Below is a small trained network, with its code and all its weights. Each question gives an input and a class and asks what happens when units are switched off, that is, made to give their printed mean instead of their output.

import numpy as np


def w(rows, s, z=0):
    codes = np.array(rows[::2]) - 128.0
    scale = np.full(codes.shape[1], s)
    scale[-1] = z or s
    return codes * scale


def norm(h):
    return h / np.sqrt((h * h).mean(-1, keepdims=True) + 1e-5)


def f(y):
    return y / 2 * (1 + np.tanh(0.7978845608 * (y + 0.044715 * y**3)))


def log_softmax(a):
    a = a - a.max(-1, keepdims=True)
    return a - np.log(np.exp(a).sum(-1, keepdims=True))


def net(x, mask):
    res = np.array(x, float).reshape(1, 7) / 4 @ E
    u = 0
    for l in range(2):
        y = f(norm(res) @ A[l][:, :-1].T + A[l][:, -1])
        res = res + np.where(mask[u : u + 12], y, B[l][:, -1]) @ B[l][:, :-1]
        u += 12
    return log_softmax(norm(res)[-1] @ U[:, :-1].T + U[:, -1])


A, B = {}, {}
E = w([
[100,73,207,229,138,96,132],'x0',
[135,101,123,108,142,105,121],'x1',
[136,52,50,185,135,254,83],'x2',
[160,169,134,154,123,97,24],'x3',
[12,150,35,154,38,93,122],'x4',
[238,100,50,151,87,73,192],'x5',
[137,95,180,113,15,133,105],'x6',
],0.004)
A[0] = w([
[136,57,184,86,58,153,162,28],'0.n1',
[34,86,41,152,63,18,88,53],'0.n2',
[167,94,101,217,98,107,166,166],'0.n3',
[100,57,167,68,32,170,196,112],'0.n4',
[12,145,101,85,117,191,121,104],'0.n5',
[207,245,41,113,117,90,236,152],'0.n6',
[35,119,66,144,70,108,117,92],'0.n7',
[168,152,149,135,36,104,2,105],'0.n8',
[56,148,44,140,80,100,119,29],'0.n9',
[8,130,134,103,151,250,135,158],'0.n10',
[91,32,198,209,146,49,231,158],'0.n11',
[86,148,43,151,249,103,206,3],'0.n12',
],0.0066,0.0015)
B[0] = w([
[150,173,138,173,189,112,126,160],'0.n1',
[136,191,203,133,124,205,177,222],'0.n2',
[2,121,181,62,108,105,64,190],'0.n3',
[168,179,5,175,245,51,171,197],'0.n4',
[123,122,183,106,126,144,148,207],'0.n5',
[106,109,111,103,59,115,119,254],'0.n6',
[172,159,125,113,173,211,186,203],'0.n7',
[109,164,59,152,236,70,166,205],'0.n8',
[179,154,112,85,145,171,103,187],'0.n9',
[122,81,106,127,78,39,144,239],'0.n10',
[101,167,115,130,84,155,35,223],'0.n11',
[153,178,140,212,200,90,141,176],'0.n12',
],0.0062,0.0041)
A[1] = w([
[154,49,161,78,124,76,126,188],'1.n1',
[159,173,93,156,162,114,86,134],'1.n2',
[255,96,217,156,123,161,134,101],'1.n3',
[113,138,101,150,156,78,180,148],'1.n4',
[192,106,136,105,142,113,108,123],'1.n5',
[150,108,121,188,123,255,158,184],'1.n6',
[124,99,43,16,133,106,132,129],'1.n7',
[143,120,185,67,129,117,160,77],'1.n8',
[110,229,190,92,113,98,150,151],'1.n9',
[131,135,208,119,164,155,82,251],'1.n10',
[213,153,147,96,111,154,191,145],'1.n11',
[151,79,41,173,129,186,89,115],'1.n12',
],0.0077,0.0018)
B[1] = w([
[63,116,90,123,108,144,196,159],'1.n1',
[85,128,5,171,235,163,157,184],'1.n2',
[143,171,138,127,100,187,193,153],'1.n3',
[134,139,58,169,171,88,123,179],'1.n4',
[102,218,196,127,88,177,162,149],'1.n5',
[202,107,143,76,146,94,124,203],'1.n6',
[46,146,178,208,70,130,2,224],'1.n7',
[77,124,103,134,143,118,116,138],'1.n8',
[163,47,153,127,106,102,129,253],'1.n9',
[118,126,54,117,60,149,142,191],'1.n10',
[147,87,173,165,174,187,110,190],'1.n11',
[144,116,179,92,90,20,116,201],'1.n12',
],0.0065,0.0045)
U = w([
[198,181,168,109,122,255,188,215],'0',
[159,161,54,192,206,93,123,62],'1',
[75,100,108,84,84,106,89,234],'2',
[117,147,51,161,167,110,115,129],'3',
[159,77,155,54,92,72,68,82],'4',
[96,135,132,135,84,172,27,4],'5',
],0.0086,0.0019)

Each question gives the input, the list of numbers given to net, and the class t.
The units are the neurons (one row each of A and B). Each row of codes is followed by its name. A weight is (code - 128) times the scale printed after its matrix; where a second scale follows, it is the last column's (A, B and U).
mask holds one flag per neuron, layer by layer. A switched-off neuron (its flag False) gives its mean, the last column of its row in B, instead of its output. The means were averaged over made-up inputs and are rounded, as every weight is.
A unit's drop is (log p(t) with every unit on - log p(t) with that unit switched off) / (log p(t) with every unit on - log p(t) with every unit switched off).
The circuit of an input: a set's keep is (log p(t) with only the set's units on - log p(t) with every unit switched off) / (log p(t) with every unit on - log p(t) with every unit switched off). Starting from the 12 units with the biggest drops (on a tie, the unit counted first), units are removed one at a time, each time the one whose removal leaves the highest keep (on an exact tie, the one counted first), for as long as the keep stays at least 0.8.
units of the circuit, in order: the units of the circuit, biggest drop first
k most important neurons: the k neurons with the biggest drops, biggest first
k most important neurons of layer l: the k neurons of layer l with the biggest drops, biggest first
input [-6,3,1,4,1,0,0], class 5: units of the circuit, in order -> (1.n7)
input [4,8,6,1,5,-1,7], class 1: 4 most important neurons of layer 0 -> (0.n4 0.n8 0.n1 0.n6)
input [5,5,4,-3,6,5,5], class 0: units of the circuit, in order -> (0.n2 0.n7)
input [-1,2,7,0,-5,-2,-6], class 4: 2 most important neurons -> (1.n12 0.n4)
input [1,5,5,0,7,6,0], class 0: units of the circuit, in order -> (0.n2 0.n7)
input [8,-5,6,1,8,8,-6], class 0: 3 most important neurons of layer 0 -> (0.n2 0.n7 0.n4)
input [7,6,-2,7,-8,5,-1], class 0: 2 most important neurons -> (1.n3 0.n4)
input [-1,-6,-5,0,7,6,6], class 0: 2 most important neurons of layer 1 -> (1.n11 1.n12)
input [8,-5,4,4,-1,3,-2], class 5: units of the circuit, in order -> (0.n3 0.n11)
input [-6,-2,3,-8,-7,-5,3], class 3: units of the circuit, in order -> (0.n4 0.n10)
input [2,1,7,5,3,3,-2], class 4: 2 most important neurons of layer 0 -> (0.n4 0.n3)
input [-3,8,7,-6,1,6,-5], class 4: units of the circuit, in order -> (1.n12 0.n8)
input [-8,1,7,-2,-4,-3,8], class 1: 2 most important neurons of layer 1 -> (1.n2 1.n9)
input [-5,-8,0,8,5,0,7], class 3: units of the circuit, in order -> (0.n8)
input [6,-1,6,2,-7,-5,-5], class 0: 4 most important neurons of layer 0 -> (0.n4 0.n8 0.n3 0.n6)
input [8,-4,8,6,-3,0,0], class 4: units of the circuit, in order -> (1.n12 1.n6)
input [-8,5,7,0,-6,6,-4], class 5: units of the circuit, in order -> (1.n7 0.n4)
input [-4,-1,2,0,-3,-7,2], class 2: units of the circuit, in order -> (0.n10 1.n1)
input [-6,-2,-4,5,3,-4,7], class 1: 2 most important neurons -> (0.n8 0.n3)
input [4,-8,-1,-7,-2,-3,5], class 3: units of the circuit, in order -> (0.n4)
input [8,8,-6,4,-4,2,-3], class 5: units of the circuit, in order -> (0.n11 0.n4)
input [2,-5,6,-4,-6,3,7], class 1: 3 most important neurons -> (0.n4 0.n1 0.n2)
input [-8,-7,-7,-1,-5,1,8], class 1: 4 most important neurons of layer 0 -> (0.n4 0.n3 0.n1 0.n8)
input [-8,-6,0,0,0,6,1], class 5: 2 most important neurons -> (1.n7 0.n10)
input [-6,-8,2,4,8,-7,7], class 0: 3 most important neurons -> (0.n7 0.n2 0.n5)
input [2,0,-6,-4,8,1,-4], class 0: 2 most important neurons -> (0.n2 0.n7)
